Below are the code and all the weights of a small trained network. Each question names an input and a class and asks about switching units off, where a switched-off unit gives its printed mean instead of its output.

import numpy as np


def w(rows, s, z=0):
    codes = np.array(rows[::2]) - 128.0
    scale = np.full(codes.shape[1], s)
    scale[-1] = z or s
    return codes * scale


def norm(h):
    return h / np.sqrt((h * h).mean(-1, keepdims=True) + 1e-5)


def f(y):
    return np.maximum(y, 0)


def log_softmax(a):
    a = a - a.max(-1, keepdims=True)
    return a - np.log(np.exp(a).sum(-1, keepdims=True))


def net(x, mask):
    res = np.array(x, float).reshape(1, 4) / 4 @ E
    u = 0
    for l in range(2):
        y = f(norm(res) @ A[l][:, :-1].T + A[l][:, -1])
        res = res + np.where(mask[u : u + 6], y, B[l][:, -1]) @ B[l][:, :-1]
        u += 6
    return log_softmax(norm(res)[-1] @ U[:, :-1].T + U[:, -1])


A, B = {}, {}
E = w([
[138,193,122,94,69,200,88,170,104,55,200],'x0',
[127,129,121,137,121,114,118,131,123,129,133],'x1',
[124,214,46,190,177,208,109,138,211,172,160],'x2',
[101,161,69,142,150,83,227,255,242,133,152],'x3',
],0.0057)
A[0] = w([
[107,223,82,135,146,189,123,92,119,94,151,101],'0.n0',
[134,194,93,86,114,108,151,204,212,56,78,100],'0.n1',
[115,182,119,127,112,135,196,208,97,49,157,2],'0.n2',
[49,138,132,118,182,20,232,153,175,166,107,132],'0.n3',
[121,168,116,112,192,151,99,67,94,255,133,27],'0.n4',
[58,76,90,163,187,108,107,27,127,202,55,193],'0.n5',
],0.006,0.0037)
B[0] = w([
[186,96,53,175,110,76,154,149,101,13,53,197],'0.n0',
[64,105,158,146,181,226,152,48,75,242,113,217],'0.n1',
[38,151,153,117,65,194,177,74,79,187,191,177],'0.n2',
[228,101,155,140,103,46,126,101,88,1,82,254],'0.n3',
[168,205,156,198,182,144,35,183,108,148,98,172],'0.n4',
[204,165,162,173,188,169,102,153,94,233,98,233],'0.n5',
],0.0064,0.0073)
A[1] = w([
[94,190,131,173,101,193,134,124,136,97,114,107],'1.n0',
[183,83,143,180,239,102,93,115,144,227,80,149],'1.n1',
[136,159,171,106,149,198,1,126,153,87,140,81],'1.n2',
[120,100,199,56,91,92,149,167,69,213,147,163],'1.n3',
[124,100,197,6,71,91,60,157,51,64,156,1],'1.n4',
[158,118,114,122,162,48,190,162,194,91,103,163],'1.n5',
],0.0065,0.0026)
B[1] = w([
[156,133,217,93,151,32,70,156,140,169,104,179],'1.n0',
[2,112,111,55,83,133,198,123,149,125,218,254],'1.n1',
[174,98,137,156,135,115,164,191,159,72,72,175],'1.n2',
[146,95,17,121,74,54,57,90,244,105,170,190],'1.n3',
[89,195,140,168,211,194,192,166,127,210,124,197],'1.n4',
[127,108,105,83,50,158,8,121,133,81,111,183],'1.n5',
],0.0087,0.0085)
U = w([
[49,112,97,69,100,98,153,70,153,160,210,45],'0',
[122,208,151,197,202,165,161,148,95,207,120,98],'1',
[253,107,126,140,112,72,85,122,113,29,76,251],'2',
],0.011,0.0015)

Each question gives the input, the list of numbers given to net, and the class t.
The units are the neurons (one row each of A and B). Each row of codes is followed by its name. A weight is (code - 128) times the scale printed after its matrix; where a second scale follows, it is the last column's (A, B and U).
mask holds one flag per neuron, layer by layer. A switched-off neuron (its flag False) gives its mean, the last column of its row in B, instead of its output. The means were averaged over made-up inputs and are rounded, as every weight is.
A unit's drop is (log p(t) with every unit on - log p(t) with that unit switched off) / (log p(t) with every unit on - log p(t) with every unit switched off).
The circuit of an input: a set's keep is (log p(t) with only the set's units on - log p(t) with every unit switched off) / (log p(t) with every unit on - log p(t) with every unit switched off). Starting from all 12 units, units are removed one at a time, each time the one whose removal leaves the highest keep (on an exact tie, the one counted first), for as long as the keep stays at least 0.8.
units of the circuit, in order: the units of the circuit, biggest drop first
unit that matters most: the unit with the biggest drop
k most important neurons: the k neurons with the biggest drops, biggest first
k most important neurons of layer l: the k neurons of layer l with the biggest drops, biggest first
drop when u is switched off: that unit's drop, to one decimal
input [7,0,-8,-5], class 1: 2 most important neurons -> (1.n4; 1.n1)
input [-1,5,-3,-8], class 0: units of the circuit, in order -> (0.n3)
input [-1,-7,1,-4], class 1: 2 most important neurons of layer 0 -> (0.n4; 0.n5)
input [1,0,-8,0], class 1: 3 most important neurons of layer 0 -> (0.n1; 0.n2; 0.n5)
input [-7,-5,2,2], class 0: 2 most important neurons -> (1.n1; 0.n0)
input [1,6,3,-3], class 2: 2 most important neurons -> (0.n1; 1.n4)
input [2,5,8,-5], class 2: 3 most important neurons -> (0.n0; 1.n4; 0.n1)
input [0,-7,0,-7], class 0: 2 most important neurons -> (1.n1; 0.n3)
input [1,-8,4,-5], class 2: 4 most important neurons -> (0.n1; 1.n4; 0.n0; 1.n2)
input [-2,-2,2,-5], class 1: 3 most important neurons -> (0.n4; 0.n5; 1.n3)
input [5,-6,-4,-1], class 1: 3 most important neurons -> (1.n4; 1.n1; 0.n1)
input [-7,6,-2,7], class 2: 2 most important neurons -> (0.n3; 1.n5)
input [2,-1,-2,-2], class 1: 2 most important neurons -> (1.n4; 0.n5)
input [-8,7,5,6], class 0: unit that matters most -> 1.n1
input [2,-5,2,0], class 2: 2 most important neurons of layer 0 -> (0.n0; 0.n5)
input [-5,-7,2,-8], class 1: 2 most important neurons -> (0.n4; 0.n5)
input [2,-7,6,-7], class 2: 2 most important neurons of layer 1 -> (1.n4; 1.n2)
input [-2,-1,4,3], class 0: 2 most important neurons -> (1.n1; 0.n1)
input [7,0,-3,-4], class 1: drop when 1.n4 is switched off -> 1.8
input [-4,3,-8,-1], class 0: most important neuron -> (0.n0)
input [7,7,-3,-1], class 1: drop when 1.n1 is switched off -> 0.1
input [-4,2,-6,-1], class 0: drop when 1.n1 is switched off -> 0.3
input [3,-4,4,-1], class 2: drop when 1.n2 is switched off -> 0.0
